Here is a tiny trained network, its code and every weight. The questions are about switching its units off for an input and a class, where a switched-off unit gives its printed mean instead of its output.

import numpy as np


def w(rows, s, z=0):
    codes = np.array(rows[::2]) - 128.0
    scale = np.full(codes.shape[1], s)
    scale[-1] = z or s
    return codes * scale


def norm(h):
    return h / np.sqrt((h * h).mean(-1, keepdims=True) + 1e-5)


def f(y):
    return np.maximum(y, 0)


def log_softmax(a):
    a = a - a.max(-1, keepdims=True)
    return a - np.log(np.exp(a).sum(-1, keepdims=True))


def net(x, mask):
    res = np.array(x, float).reshape(1, 3) / 4 @ E
    u = 0
    for l in range(4):
        y = f(norm(res) @ A[l][:, :-1].T + A[l][:, -1])
        res = res + np.where(mask[u : u + 9], y, B[l][:, -1]) @ B[l][:, :-1]
        u += 9
    return log_softmax(norm(res)[-1] @ U[:, :-1].T + U[:, -1])


A, B = {}, {}
E = w([
[123,107,193,178,167,128],'x0',
[178,121,46,254,60,139],'x1',
[182,53,153,85,84,29],'x2',
],0.0088)
A[0] = w([
[70,164,77,142,170,245,4],'0.n0',
[140,182,157,77,173,201,138],'0.n1',
[138,117,118,124,151,119,55],'0.n2',
[138,134,233,168,153,133,41],'0.n3',
[107,135,210,189,141,150,51],'0.n4',
[133,111,166,82,133,87,129],'0.n5',
[96,187,22,2,64,171,36],'0.n6',
[76,119,185,176,130,134,135],'0.n7',
[159,126,112,177,105,128,145],'0.n8',
],0.0088,0.0039)
B[0] = w([
[163,254,172,159,104,200,254],'0.n0',
[33,126,121,102,74,174,240],'0.n1',
[148,173,126,116,129,130,128],'0.n2',
[189,95,90,142,196,125,194],'0.n3',
[181,96,110,132,184,142,189],'0.n4',
[47,126,118,113,72,158,232],'0.n5',
[225,82,46,124,238,130,228],'0.n6',
[178,108,79,114,176,132,201],'0.n7',
[51,115,97,75,128,150,221],'0.n8',
],0.015,0.0047)
A[1] = w([
[197,82,185,99,72,40,72],'1.n0',
[152,102,76,252,62,132,122],'1.n1',
[158,101,142,125,163,92,79],'1.n2',
[151,106,68,131,71,200,180],'1.n3',
[137,77,210,192,178,133,4],'1.n4',
[139,121,170,114,66,64,46],'1.n5',
[80,56,76,129,127,124,90],'1.n6',
[152,103,119,128,103,87,106],'1.n7',
[152,74,146,121,107,123,23],'1.n8',
],0.014,0.0017)
B[1] = w([
[164,236,114,64,96,222,202],'1.n0',
[12,66,33,124,149,173,224],'1.n1',
[142,179,112,159,192,131,160],'1.n2',
[88,130,146,193,125,6,254],'1.n3',
[144,130,45,91,209,196,158],'1.n4',
[122,223,122,159,106,135,170],'1.n5',
[131,226,136,167,140,135,244],'1.n6',
[169,147,95,126,120,146,173],'1.n7',
[159,172,107,117,127,146,170],'1.n8',
],0.013,0.0085)
A[2] = w([
[160,122,186,123,148,130,58],'2.n0',
[121,201,136,189,139,87,249],'2.n1',
[27,63,120,67,131,119,139],'2.n2',
[184,160,68,74,67,80,106],'2.n3',
[149,92,79,103,90,72,54],'2.n4',
[138,116,131,122,119,126,109],'2.n5',
[110,133,174,3,195,94,97],'2.n6',
[187,56,58,92,175,139,147],'2.n7',
[151,134,116,111,65,166,74],'2.n8',
],0.017,0.0021)
B[2] = w([
[117,143,88,126,157,119,129],'2.n0',
[128,119,220,34,144,162,252],'2.n1',
[92,117,144,159,54,6,186],'2.n2',
[124,172,139,172,172,206,186],'2.n3',
[146,89,101,195,164,179,139],'2.n4',
[140,136,144,154,121,124,128],'2.n5',
[50,109,20,196,107,103,183],'2.n6',
[206,69,162,146,163,91,192],'2.n7',
[119,152,198,121,125,120,158],'2.n8',
],0.015,0.011)
A[3] = w([
[114,22,185,8,158,104,254],'3.n0',
[143,118,134,135,107,125,43],'3.n1',
[208,44,253,21,93,45,224],'3.n2',
[194,69,32,61,196,144,49],'3.n3',
[81,97,55,102,43,80,33],'3.n4',
[209,67,75,180,140,86,69],'3.n5',
[196,214,78,112,60,96,135],'3.n6',
[226,109,91,181,201,126,79],'3.n7',
[107,64,147,137,81,145,33],'3.n8',
],0.013,0.0015)
B[3] = w([
[160,139,109,111,79,38,161],'3.n0',
[129,148,101,128,146,154,128],'3.n1',
[252,128,219,55,101,28,154],'3.n2',
[192,103,124,246,130,105,233],'3.n3',
[108,99,108,120,112,46,233],'3.n4',
[189,188,189,88,173,168,208],'3.n5',
[69,30,231,127,194,181,181],'3.n6',
[181,82,58,140,145,119,255],'3.n7',
[145,160,80,56,141,109,142],'3.n8',
],0.018,0.0067)
U = w([
[88,208,171,100,156,246,185],'0',
[17,108,80,149,106,37,158],'1',
[201,99,84,194,204,134,153],'2',
[188,133,204,69,113,67,157],'3',
[129,59,157,127,35,178,5],'4',
[127,54,141,105,57,182,2],'5',
],0.014,0.0066)

Each question gives the input, the list of numbers given to net, and the class t.
The units are the neurons (one row each of A and B). Each row of codes is followed by its name. A weight is (code - 128) times the scale printed after its matrix; where a second scale follows, it is the last column's (A, B and U).
mask holds one flag per neuron, layer by layer. A switched-off neuron (its flag False) gives its mean, the last column of its row in B, instead of its output. The means were averaged over made-up inputs and are rounded, as every weight is.
A unit's drop is (log p(t) with every unit on - log p(t) with that unit switched off) / (log p(t) with every unit on - log p(t) with every unit switched off).
The circuit of an input: a set's keep is (log p(t) with only the set's units on - log p(t) with every unit switched off) / (log p(t) with every unit on - log p(t) with every unit switched off). Starting from the 12 units with the biggest drops (on a tie, the unit counted first), units are removed one at a time, each time the one whose removal leaves the highest keep (on an exact tie, the one counted first), for as long as the keep stays at least 0.8.
units of the circuit, in order: the units of the circuit, biggest drop first
top k neurons: the k neurons with the biggest drops, biggest first
top k neurons in layer l: the k neurons of layer l with the biggest drops, biggest first
drop when u is switched off: that unit's drop, to one decimal
input [6,-7,6], class 1: units of the circuit, in order : 2.n6
input [-8,-6,-7], class 2: top 2 neurons : 0.n6, 1.n6
input [-2,-3,1], class 3: units of the circuit, in order : 2.n1, 1.n1
input [-8,-7,-3], class 2: top 4 neurons : 0.n6, 2.n7, 1.n1, 0.n8
input [-6,4,-6], class 0: top 2 neurons : 0.n0, 1.n3
input [8,-7,-3], class 2: top 2 neurons in layer 2 : 2.n7, 2.n1
input [-2,3,-2], class 3: units of the circuit, in order : 2.n1, 1.n3
input [8,2,8], class 0: top 2 neurons : 1.n0, 0.n6
input [8,-8,7], class 1: top 2 neurons in layer 3 : 3.n5, 3.n7
input [6,-7,2], class 1: top 2 neurons : 0.n5, 0.n6
input [6,0,6], class 0: units of the circuit, in order : 0.n6, 1.n0
input [0,-3,-2], class 3: top 2 neurons : 1.n1, 0.n8
input [3,-8,7], class 1: top 2 neurons : 2.n6, 0.n5
input [8,3,-8], class 0: units of the circuit, in order : 3.n3
input [0,3,-2], class 3: units of the circuit, in order : 2.n1, 1.n3
input [3,-2,1], class 3: top 2 neurons : 2.n1, 0.n5
input [1,-3,-3], class 3: top 2 neurons : 1.n1, 1.n0
input [-1,-1,-2], class 3: top 2 neurons in layer 0 : 0.n6, 0.n8
input [1,-7,6], class 1: top 2 neurons : 0.n5, 2.n6
input [-7,-5,-3], class 2: units of the circuit, in order : 0.n6
input [-2,1,0], class 3: top 4 neurons : 2.n7, 3.n2, 1.n1, 2.n6
input [6,4,-6], class 0: top 3 neurons in layer 0 : 0.n0, 0.n6, 0.n8
input [-1,-3,-3], class 3: top 2 neurons : 2.n1, 1.n1
input [0,0,-1], class 3: top 2 neurons in layer 1 : 1.n1, 1.n0
input [-1,6,2], class 1: drop when 1.n1 is switched off : 0.7
input [2,-5,2], class 1: drop when 3.n0 is switched off : 0.0
input [3,2,-7], class 0: units of the circuit, in order : 0.n0
